Each row has a name. Each question is about the rows just above it.

Columns, left to right: N H U G L R
[179 101 111 153  75 123] -> q_801
[179 101 111 156 115 108] -> q_173
[133 106 116 123 192 112] -> q_197
[152 179  99 115 137 102] -> q_595
[183 123 135 137  89 146] -> q_950
Which column holds [153 156 123 115] top down? => G
[108 112 102] is in which column, read top down? => R
Which column holds [108 112 102 146] top down? => R
Which column holds this, read top down? [112 102 146] => R
[179 133 152] is in which column, read top down? => N
[156 123 115 137] is in which column, read top down? => G

Columns, left to right: M Z X F
[146 185 143 140] : q_949
[119 117 121 135] : q_587
[148 129 121 136] : q_767
[109 110  99 148] : q_864
[119 117 130 135] : q_374
[139 154 132 136] : q_856
[118 111 104 150] : q_592
[131 134 132 132] : q_481
[127 135 120 127] : q_307
[109 110  99 133] : q_437
[119 139 118 131 127 109] is in which column, read top down? => M
[110 117 154 111 134 135 110] is in which column, read top down? => Z
Which column holds this, read top down? [104 132] => X
Which column holds this, read top down? [150 132] => F
[119 148 109] is in which column, read top down? => M

Columns, left to right: A S B Q W P J Y
[156 146 130 157 135 194 107 126]  q_520
[152 149 107 125 150  91 154 132]  q_157
[124 130 145 127 119 117 128 134]  q_475
[131 139 150 144 129 125 131 135]  q_687
[137 139 148 142 129 123 130 135]  q_723
[107 154 128 131] is in which column, read top down? => J
[150 119 129 129] is in which column, read top down? => W

Columns, left to right: rira mon fori Siram naze zudog bino tisuz Gafe zaze
[ 80 153 140  94 141 153 123  87 164 125]  q_188
[154 156 135 148 101 169  72 111 165 106]  q_116
[115 111 144 182 101 160  89 123 154  93]  q_66
[100 117 143 194 100 177  97 132 147  83]  q_288
[123  72] is in which column, read top down? => bino
Which column holds [165 154 147] top down? => Gafe
[ 80 154 115] is in which column, read top down? => rira
[160 177] is in which column, read top down? => zudog

Columns, left to right: D T E K
[114 180 148 100] = q_575
[140  76  98 147] = q_52
[122 180 147 134] = q_383
[159 187  84 107] = q_571
Which column holds this, read top down? [122 159] => D
Which column holds [134 107] top down? => K
[100 147] is in which column, read top down? => K
[ 76 180] is in which column, read top down? => T
[180 187] is in which column, read top down? => T
Which column holds this, read top down? [140 122 159] => D

Columns, left to right: zevo puval sem gevu gem tosut paz
[159  61 143 101 131 163 119] = q_937
[162 126 114 178 175 168 116] = q_546
[153 109 187 120  93  86 139] = q_318
[103 182 142 115 123 181  96] = q_79
[163 128 114 179 175 166 117] = q_58
[128 186 187 152 116 124 115] = q_456
[164 142 108 191 170 140 126] = q_486
[162 128 114 180 174 165 118] = q_941
[158  59 149  97 123 151 123] = q_655
Which column holds [ 61 126 109 182 128 186 142 128] top down? => puval
Whose row is [158  59 149  97 123 151 123]? => q_655
[162 153 103 163 128 164 162] is in which column, read top down? => zevo
Which column holds [120 115 179 152 191 180  97] top down? => gevu
Which column holds this, read top down? [186 142] => puval

Columns, left to right: Defov metu Fon nef buri Dade
[170 161 160 114 166 118] = q_55
[130 128 127 134 128 125] = q_970
[173 166 165 109 167 123] = q_579
[123 127 126 163 125 145] = q_471
[123 127 126 163 125 124] = q_621
[192 178 182 116 186 133] = q_929
[130 127 127 136 128 121] = q_597
[125 123 121 143 123 129] = q_795
[140 132 135 123 139 127] = q_706
[140 132 135 123 139 102] = q_759
[169 160 160 100 161 123] = q_939
Which column holds this, read top down? [143 123 123 100] => nef
Which column holds this, read top down? [165 126 126 182 127 121] => Fon
[125 125 186 128 123 139] is in which column, read top down? => buri
[128 166 127 127] is in which column, read top down? => metu
Which column holds [109 163 163 116 136 143 123 123 100] top down? => nef
Which column holds this, read top down? [170 130] => Defov

Columns, left to right: suvim Pipo sek veb sotes Rolus
[147 153 118 131 132 135]  q_313
[139 128 199 126 135 128]  q_455
[118 138 162 124 135 141]  q_896
[140 140  85 124 141 139]  q_354
[115 124 116 125 139 127]  q_426
[118 132 162 124 135 141]  q_675
[132 111 118 133 130 125]  q_601
[132 111 118 126 130 125]  q_648
Which column holds [135 141] top down? => sotes
Which column holds this, read top down? [127 141] => Rolus

Columns, left to right: muze sato Dolun regar
[127 126 130 141] -> q_90
[131 102 102 109] -> q_984
[126 126 127 131] -> q_376
[120 118 120 156] -> q_545
[129 104  97 104] -> q_886
[ 91 155 148  86] -> q_504
[128 123 123 131] -> q_846
[142 103 128 140] -> q_779
[ 93 120 147 116] -> q_798
[145  99 129 154] -> q_775
[105 159  65 144] -> q_176
[136 115  87 128] -> q_593
Which column holds this, read top down? [131 156 104  86 131 140 116 154 144] => regar
Which column holds [156 104  86 131 140 116 154 144 128] top down? => regar

Columns, left to right: beli kig Ropu Nutak
[ 79 188  88 130]  q_465
[ 96 166 164 141]  q_278
[156 126 113 143]  q_170
Which column holds this, read top down? [ 88 164] => Ropu
[ 96 156] is in which column, read top down? => beli
[188 166] is in which column, read top down? => kig

Columns, left to right: Tuzod dafet limul kabag
[152 138 142 149] -> q_735
[124 114 128 109] -> q_787
[146 138 113 145] -> q_815
[160 161 129 107] -> q_429
[152 150  96 165] -> q_639
[152 150 142 149] -> q_33
[105 118 113 134] -> q_388
Which column holds [149 134] top down? => kabag
[165 149] is in which column, read top down? => kabag
Which column holds this, read top down? [138 114] => dafet
Which column holds [138 161 150 150 118] top down? => dafet
Which column holds [152 124 146] top down? => Tuzod
Which column holds this, read top down? [138 161] => dafet

Columns, left to right: Vati Per nimen Parum
[145 187  61  94] : q_150
[123 124 124 123] : q_46
[104 140  56 148] : q_589
[124 140] is in which column, read top down? => Per
Which column holds [123 148] top down? => Parum
Which column holds [123 104] top down? => Vati
Which column holds [145 123] top down? => Vati

